Below is a small trained network, with its code and all its weights. Each question gives an input and a target symbol and asks what happens when units are switched off, that is, made to give their printed mean instead of their output.

import numpy as np


def w(rows, s, z=0):
    codes = np.array(rows[::2]) - 128.0
    scale = np.full(codes.shape[1], s)
    scale[-1] = z or s
    return codes * scale


def f(y):
    return y / 2 * (1 + np.tanh(0.7978845608 * (y + 0.044715 * y**3)))


def softmax(a):
    e = np.exp(a - a.max(-1, keepdims=True))
    return e / e.sum(-1, keepdims=True)


def log_softmax(a):
    a = a - a.max(-1, keepdims=True)
    return a - np.log(np.exp(a).sum(-1, keepdims=True))


def net(x, mask):
    ids = ['αβγεηλπψω'.index(c) for c in x.split()]
    T = len(ids)
    res = E[ids] + P[:T]
    r = res
    for j in range(3):
        rows = slice(3 * j, 3 * j + 3)
        q, k, v = (r @ M[0][rows].T for M in (Q, K, V))
        z = softmax(np.where(np.tri(T) > 0, q @ k.T / 3**0.5, -1e9)) @ v
        o = O[0][rows]
        res = res + np.where(mask[j], z, o[:, -1]) @ o[:, :-1]
    y = f(res @ A[0][:, :-1].T + A[0][:, -1])
    res = res + np.where(mask[3:15], y, B[0][:, -1]) @ B[0][:, :-1]
    return log_softmax(res[-1] @ U[:, :-1].T + U[:, -1])


Q, K, V, O, A, B = {}, {}, {}, {}, {}, {}
E = w([
[146,143,144],'α',
[160,179,88],'β',
[168,131,76],'γ',
[155,224,103],'ε',
[164,166,72],'η',
[157,248,122],'λ',
[170,10,112],'π',
[150,158,244],'ψ',
[145,130,233],'ω',
],0.012)
P = w([
[94,112,80],'0',
[75,100,128],'1',
[43,99,157],'2',
[18,103,154],'3',
[5,138,168],'4',
[49,130,135],'5',
[140,131,136],'6',
[166,125,135],'7',
[186,127,115],'8',
[200,141,136],'9',
[217,139,117],'10',
[229,155,141],'11',
[245,161,126],'12',
[245,151,158],'13',
],0.011)
Q[0] = w([
[223,213,142],'H0',
[235,76,142],'H0',
[254,99,135],'H0',
[45,82,45],'H1',
[189,161,123],'H1',
[223,130,122],'H1',
[99,151,40],'H2',
[147,140,53],'H2',
[95,22,158],'H2',
],0.0089)
K[0] = w([
[215,108,99],'H0',
[252,182,154],'H0',
[229,139,125],'H0',
[77,125,95],'H1',
[225,176,149],'H1',
[230,95,120],'H1',
[122,165,135],'H2',
[174,152,152],'H2',
[85,110,71],'H2',
],0.016)
V[0] = w([
[188,208,52],'H0',
[121,88,95],'H0',
[132,35,42],'H0',
[170,34,105],'H1',
[140,49,34],'H1',
[106,105,10],'H1',
[109,153,119],'H2',
[152,55,159],'H2',
[105,144,152],'H2',
],0.011)
O[0] = w([
[2,112,131,251],'H0',
[106,225,89,135],'H0',
[137,188,153,180],'H0',
[171,154,176,228],'H1',
[150,124,242,200],'H1',
[77,169,236,138],'H1',
[43,110,97,113],'H2',
[152,105,88,165],'H2',
[127,82,96,108],'H2',
],0.0083,0.0029)
A[0] = w([
[245,224,75,244],'N0',
[36,152,218,60],'N1',
[176,185,5,40],'N2',
[251,76,208,23],'N3',
[164,98,191,184],'N4',
[195,236,149,133],'N5',
[75,2,97,252],'N6',
[138,167,153,121],'N7',
[27,110,89,226],'N8',
[63,193,6,209],'N9',
[99,174,52,167],'N10',
[18,114,24,224],'N11',
],0.0071,0.0034)
B[0] = w([
[129,122,210,253],'N0',
[92,205,147,155],'N1',
[124,163,91,150],'N2',
[65,158,2,238],'N3',
[212,137,117,212],'N4',
[173,88,139,211],'N5',
[157,161,209,205],'N6',
[89,76,121,148],'N7',
[136,98,171,178],'N8',
[155,17,153,216],'N9',
[191,86,143,166],'N10',
[126,72,180,201],'N11',
],0.0064,0.0051)
U = w([
[65,157,130,94],'α',
[42,141,100,34],'β',
[129,105,64,113],'γ',
[187,209,149,38],'ε',
[152,91,254,251],'η',
[146,82,139,104],'λ',
[185,58,96,126],'π',
[44,117,112,69],'ψ',
[24,58,113,43],'ω',
],0.0085,0.0026)

Each question gives the input, a string of symbols that net reads in full, and the target symbol t.
The units are the heads (3 rows each of Q, K, V and O) and the neurons (one row each of A and B). Each row of codes is followed by its name. A weight is (code - 128) times the scale printed after its matrix; where a second scale follows, it is the last column's (O, A, B and U).
mask holds one flag per unit, heads first, then neurons. A switched-off unit (its flag False) gives its mean, the last column of its rows in O or B, instead of its output. The means were averaged over made-up inputs and are rounded, as every weight is.
A unit's drop is (log p(t) with every unit on - log p(t) with that unit switched off) / (log p(t) with every unit on - log p(t) with every unit switched off).
The circuit of an input: a set's keep is (log p(t) with only the set's units on - log p(t) with every unit switched off) / (log p(t) with every unit on - log p(t) with every unit switched off). Starting from the 12 units with the biggest drops (on a tie, the unit counted first), units are removed one at a time, each time the one whose removal leaves the highest keep (on an exact tie, the one counted first), for as long as the keep stays at least 0.8.
circuit, biggest first: the units of the circuit, biggest drop first
unit that matters most: the unit with the biggest drop
top k neurons: the k neurons with the biggest drops, biggest first
which heads matter: for each layer, one digit per head in row order, 1 if its drop is at least 0.15 and else 0, layers parted by /
drop when u is switched off: that unit's drop, to one decimal
input ψ π α π λ ψ ε, target π: which heads matter => 010
input γ π π β π η, target η: top 2 neurons => N0, N3
input π π ω ψ, target π: unit that matters most => H0
input ω λ π π π γ, target ε: which heads matter => 100
input π ψ ε ψ β, target π: which heads matter => 110
input ψ π λ π η π η ψ ψ λ λ, target π: circuit, biggest first => H1, N9
input π ψ ψ π λ ε, target π: circuit, biggest first => H1, N9, H0
input γ λ ω π, target π: which heads matter => 100
input λ η η ε ε ε, target ω: circuit, biggest first => H1, H2, N9
input α π β λ π γ ψ π π π π π, target ε: circuit, biggest first => N3, H0, H1
input γ γ π π η π π π π π, target ε: drop when N9 is switched off => 0.1
input ψ ψ γ, target π: drop when N7 is switched off => 0.0
input ψ π λ ψ ψ π π π π ψ, target ε: drop when N6 is switched off => -0.1
input π η π π η γ π π β ψ π η ψ, target π: circuit, biggest first => H1
